Here is a tiny trained network, its code and every weight. The questions are about switching its units off for an input and a class, where a switched-off unit gives its printed mean instead of its output.

import numpy as np


def w(rows, s, z=0):
    codes = np.array(rows[::2]) - 128.0
    scale = np.full(codes.shape[1], s)
    scale[-1] = z or s
    return codes * scale


def norm(h):
    return h / np.sqrt((h * h).mean(-1, keepdims=True) + 1e-5)


def f(y):
    return np.maximum(y, 0)


def log_softmax(a):
    a = a - a.max(-1, keepdims=True)
    return a - np.log(np.exp(a).sum(-1, keepdims=True))


def net(x, mask):
    res = np.array(x, float).reshape(1, 6) / 4 @ E
    u = 0
    for l in range(3):
        y = f(norm(res) @ A[l][:, :-1].T + A[l][:, -1])
        res = res + np.where(mask[u : u + 6], y, B[l][:, -1]) @ B[l][:, :-1]
        u += 6
    return log_softmax(norm(res)[-1] @ U[:, :-1].T + U[:, -1])


A, B = {}, {}
E = w([
[145,134,190,120,89,50,71],'x0',
[152,77,125,64,114,135,78],'x1',
[104,208,76,101,165,58,143],'x2',
[142,65,176,71,92,171,125],'x3',
[2,153,125,120,86,148,211],'x4',
[174,196,165,105,146,85,148],'x5',
],0.0081)
A[0] = w([
[85,81,117,116,115,165,167,3],'L0N0',
[93,126,66,139,98,138,155,80],'L0N1',
[69,102,92,100,182,150,254,123],'L0N2',
[195,112,161,169,162,201,150,104],'L0N3',
[149,172,136,184,130,82,161,146],'L0N4',
[125,201,9,118,167,78,103,122],'L0N5',
],0.0091,0.0024)
B[0] = w([
[153,71,94,188,88,254,96,197],'L0N0',
[68,93,175,117,129,170,154,182],'L0N1',
[115,162,185,135,93,141,181,254],'L0N2',
[172,175,147,174,214,33,113,228],'L0N3',
[99,166,117,197,138,153,149,197],'L0N4',
[132,143,55,176,199,174,137,241],'L0N5',
],0.0099,0.0053)
A[1] = w([
[238,196,175,175,65,2,70,250],'L1N0',
[101,182,179,57,115,176,179,18],'L1N1',
[121,48,37,108,159,118,103,119],'L1N2',
[163,224,169,43,113,94,89,23],'L1N3',
[85,11,27,92,226,185,137,207],'L1N4',
[45,77,177,158,220,164,37,87],'L1N5',
],0.0072,0.0024)
B[1] = w([
[48,63,70,87,145,173,161,254],'L1N0',
[171,134,124,85,168,120,80,161],'L1N1',
[127,184,65,117,136,81,218,164],'L1N2',
[141,18,167,212,213,137,138,157],'L1N3',
[111,210,108,255,149,181,138,213],'L1N4',
[123,152,117,19,151,65,171,179],'L1N5',
],0.0073,0.0071)
A[2] = w([
[110,224,164,72,79,58,178,228],'L2N0',
[142,78,187,42,149,148,88,224],'L2N1',
[255,89,126,144,97,234,145,73],'L2N2',
[225,184,97,114,127,92,136,67],'L2N3',
[110,137,112,129,87,209,136,3],'L2N4',
[85,75,119,136,116,204,204,38],'L2N5',
],0.008,0.0031)
B[2] = w([
[161,76,63,207,254,115,141,174],'L2N0',
[183,42,87,147,99,45,140,211],'L2N1',
[108,159,104,158,217,138,116,222],'L2N2',
[152,120,106,167,101,103,194,159],'L2N3',
[85,143,203,113,125,188,131,184],'L2N4',
[170,126,175,177,136,166,111,254],'L2N5',
],0.01,0.0051)
U = w([
[68,61,156,184,45,224,121,15],'0',
[148,233,58,189,185,104,148,255],'1',
[105,151,143,22,61,40,119,1],'2',
[94,176,231,37,67,146,203,3],'3',
[229,2,140,51,161,42,126,213],'4',
],0.007,0.0032)

Each question gives the input, the list of numbers given to net, and the class t.
The units are the neurons (one row each of A and B). Each row of codes is followed by its name. A weight is (code - 128) times the scale printed after its matrix; where a second scale follows, it is the last column's (A, B and U).
mask holds one flag per neuron, layer by layer. A switched-off neuron (its flag False) gives its mean, the last column of its row in B, instead of its output. The means were averaged over made-up inputs and are rounded, as every weight is.
A unit's drop is (log p(t) with every unit on - log p(t) with that unit switched off) / (log p(t) with every unit on - log p(t) with every unit switched off).
most important unit: the unit with the biggest drop
top k neurons: the k neurons with the biggest drops, biggest first
top k neurons in layer l: the k neurons of layer l with the biggest drops, biggest first
drop when u is switched off: that unit's drop, to one decimal
input [4,-6,-8,-3,-4,-7], class 4: top 2 neurons in layer 1	L1N4; L1N5
input [8,7,1,-1,5,-6], class 4: most important unit	L0N5
input [-2,2,-2,-2,6,2], class 3: top 2 neurons	L0N2; L2N4
input [2,0,-2,-3,6,1], class 3: top 2 neurons	L0N3; L0N1
input [8,-7,-8,1,0,-3], class 4: top 2 neurons	L1N4; L0N2
input [0,-3,-4,-4,-5,-7], class 4: top 3 neurons in layer 0	L0N3; L0N5; L0N0
input [6,5,3,-2,5,6], class 4: top 2 neurons in layer 1	L1N4; L1N3
input [-8,2,8,1,7,-1], class 3: top 2 neurons	L0N2; L0N1
input [6,4,-5,-7,-3,7], class 4: top 2 neurons in layer 1	L1N4; L1N0
input [1,-7,3,7,2,-3], class 3: drop when L0N2 is switched off	0.2
input [1,2,8,7,-5,5], class 4: drop when L0N0 is switched off	0.2
input [6,6,-6,0,8,7], class 4: drop when L0N2 is switched off	0.0
